Here is a tiny trained network, its code and every weight. The questions are about switching its units off for an input and a class, where a switched-off unit gives its printed mean instead of its output.

import numpy as np


def w(rows, s, z=0):
    codes = np.array(rows[::2]) - 128.0
    scale = np.full(codes.shape[1], s)
    scale[-1] = z or s
    return codes * scale


def f(y):
    return y / 2 * (1 + np.tanh(0.7978845608 * (y + 0.044715 * y**3)))


def log_softmax(a):
    a = a - a.max(-1, keepdims=True)
    return a - np.log(np.exp(a).sum(-1, keepdims=True))


def net(x, mask):
    res = np.array(x, float).reshape(1, 3) / 4 @ E
    y = f(res @ A[0][:, :-1].T + A[0][:, -1])
    res = res + np.where(mask, y, B[0][:, -1]) @ B[0][:, :-1]
    return log_softmax(res[-1] @ U[:, :-1].T + U[:, -1])


A, B = {}, {}
E = w([
[195,65,111,66,140,168,121,80,172,143,65],'x0',
[244,143,57,130,161,70,37,122,53,138,184],'x1',
[151,30,205,200,110,168,133,90,105,29,118],'x2',
],0.011)
A[0] = w([
[130,169,140,207,100,136,133,112,142,104,191,237],'neuron 0',
[42,182,145,178,119,90,126,159,79,111,189,145],'neuron 1',
[54,140,162,168,59,166,176,146,140,121,137,210],'neuron 2',
[194,70,114,116,178,87,114,110,70,171,146,80],'neuron 3',
[141,64,109,43,149,187,160,99,218,132,110,53],'neuron 4',
[138,129,139,145,56,155,138,90,125,53,173,42],'neuron 5',
[157,103,145,131,145,170,151,90,119,100,161,37],'neuron 6',
[180,74,97,77,156,138,83,88,147,125,84,133],'neuron 7',
[58,185,140,204,120,101,138,182,144,76,193,104],'neuron 8',
[137,163,67,93,130,99,174,189,177,168,105,234],'neuron 9',
[156,77,153,182,104,161,120,150,92,127,88,90],'neuron 10',
[136,132,159,120,105,165,96,102,132,57,154,61],'neuron 11',
[139,130,91,1,174,166,159,134,113,125,107,90],'neuron 12',
[168,77,83,88,118,133,120,78,203,127,93,135],'neuron 13',
[142,132,114,150,131,91,131,140,156,66,58,19],'neuron 14',
[162,110,111,184,77,162,102,106,172,78,117,77],'neuron 15',
[104,136,186,101,73,145,163,146,152,165,92,64],'neuron 16',
[158,186,117,54,139,109,122,99,192,153,96,46],'neuron 17',
[52,159,111,111,140,97,112,179,124,141,186,145],'neuron 18',
[109,137,160,143,159,161,196,140,132,192,81,60],'neuron 19',
[149,122,137,160,140,56,65,157,37,123,137,139],'neuron 20',
[94,156,186,97,129,142,158,155,140,111,110,41],'neuron 21',
[175,102,81,153,144,84,101,150,104,137,139,34],'neuron 22',
[43,107,186,103,101,149,167,179,132,132,99,252],'neuron 23',
[138,16,165,153,158,170,70,95,88,139,93,234],'neuron 24',
[153,90,153,153,121,215,170,124,195,127,50,238],'neuron 25',
[144,109,147,162,124,181,130,82,137,104,160,83],'neuron 26',
],0.0097,0.0047)
B[0] = w([
[89,84,89,116,199,119,102,58,193,222,120,207],'neuron 0',
[115,20,76,175,88,147,135,62,209,104,222,239],'neuron 1',
[173,96,173,67,147,79,118,169,80,183,157,233],'neuron 2',
[220,145,186,86,115,82,100,162,58,150,150,211],'neuron 3',
[251,83,118,157,107,65,186,177,166,13,215,201],'neuron 4',
[68,182,117,189,21,202,54,93,173,161,152,176],'neuron 5',
[98,213,130,186,37,223,80,141,161,134,176,160],'neuron 6',
[222,60,155,126,129,48,183,154,175,153,239,207],'neuron 7',
[199,50,111,148,98,94,174,99,182,93,217,225],'neuron 8',
[77,105,132,126,111,157,31,99,101,181,67,227],'neuron 9',
[144,210,139,171,14,192,74,117,135,202,83,188],'neuron 10',
[150,211,138,87,61,164,51,169,186,140,127,166],'neuron 11',
[136,126,66,150,66,188,55,63,189,194,125,174],'neuron 12',
[101,77,73,182,120,98,205,93,230,162,183,198],'neuron 13',
[171,198,119,159,41,180,78,178,143,127,191,128],'neuron 14',
[91,177,118,135,9,153,44,128,170,184,132,179],'neuron 15',
[202,211,216,44,63,114,88,224,95,66,161,176],'neuron 16',
[72,170,130,163,52,196,56,60,228,188,131,179],'neuron 17',
[112,115,123,193,101,198,72,94,248,205,102,211],'neuron 18',
[182,168,189,108,61,157,82,164,96,166,186,164],'neuron 19',
[129,130,215,41,158,53,150,186,97,158,171,236],'neuron 20',
[172,211,142,30,56,112,85,193,71,51,255,162],'neuron 21',
[139,195,237,80,106,82,80,188,108,120,189,187],'neuron 22',
[123,105,175,65,115,62,60,91,89,191,119,240],'neuron 23',
[43,111,83,105,129,136,69,59,169,202,82,252],'neuron 24',
[154,90,192,85,172,77,122,24,150,125,136,249],'neuron 25',
[91,226,87,143,70,124,124,128,162,136,103,176],'neuron 26',
],0.0066,0.012)
U = w([
[171,81,110,159,80,85,125,133,193,121,193,150],'0',
[189,241,235,51,94,60,78,220,72,129,155,81],'1',
[67,235,113,144,59,175,24,100,173,206,75,48],'2',
[108,59,148,88,185,48,94,55,108,196,63,227],'3',
[98,216,126,200,124,119,254,182,69,26,40,4],'4',
[59,163,103,180,169,169,168,187,28,67,37,4],'5',
],0.0086,0.0047)

Each question gives the input, the list of numbers given to net, and the class t.
The units are the neurons (one row each of A and B). Each row of codes is followed by its name. A weight is (code - 128) times the scale printed after its matrix; where a second scale follows, it is the last column's (A, B and U).
mask holds one flag per neuron, in row order. A switched-off neuron (its flag False) gives its mean, the last column of its row in B, instead of its output. The means were averaged over made-up inputs and are rounded, as every weight is.
A unit's drop is (log p(t) with every unit on - log p(t) with that unit switched off) / (log p(t) with every unit on - log p(t) with every unit switched off).
The circuit of an input: a set's keep is (log p(t) with only the set's units on - log p(t) with every unit switched off) / (log p(t) with every unit on - log p(t) with every unit switched off). Starting from the 12 units with the biggest drops (on a tie, the unit counted first), units are removed one at a time, each time the one whose removal leaves the highest keep (on an exact tie, the one counted first), for as long as the keep stays at least 0.8.
circuit, biggest first: the units of the circuit, biggest drop first
top k neurons: the k neurons with the biggest drops, biggest first
drop of u: that unit's drop, to one decimal
input [-2,3,-1], class 3: top 2 neurons => [neuron 16; neuron 21]
input [-6,0,-5], class 0: circuit, biggest first => [neuron 1]
input [-6,3,-5], class 0: top 2 neurons => [neuron 1; neuron 8]
input [-7,7,-3], class 0: top 2 neurons => [neuron 1; neuron 18]
input [7,-7,-5], class 0: top 3 neurons => [neuron 4; neuron 13; neuron 12]
input [-6,3,-4], class 0: top 2 neurons => [neuron 1; neuron 8]
input [-5,-3,-5], class 0: top 3 neurons => [neuron 8; neuron 1; neuron 24]
input [-6,-7,6], class 1: top 4 neurons => [neuron 2; neuron 16; neuron 21; neuron 23]
input [5,-6,6], class 1: top 3 neurons => [neuron 4; neuron 16; neuron 1]
input [-4,6,3], class 1: top 2 neurons => [neuron 20; neuron 22]
input [5,-6,3], class 1: top 2 neurons => [neuron 16; neuron 1]
input [-7,5,-7], class 0: top 3 neurons => [neuron 1; neuron 8; neuron 24]
input [2,-4,5], class 2: top 2 neurons => [neuron 24; neuron 20]
input [8,-6,-2], class 0: circuit, biggest first => [neuron 4]
input [6,3,7], class 2: drop of neuron 6 => 0.2
input [-4,-5,6], class 2: drop of neuron 4 => 0.4
input [-2,-3,3], class 3: drop of neuron 4 => 0.1
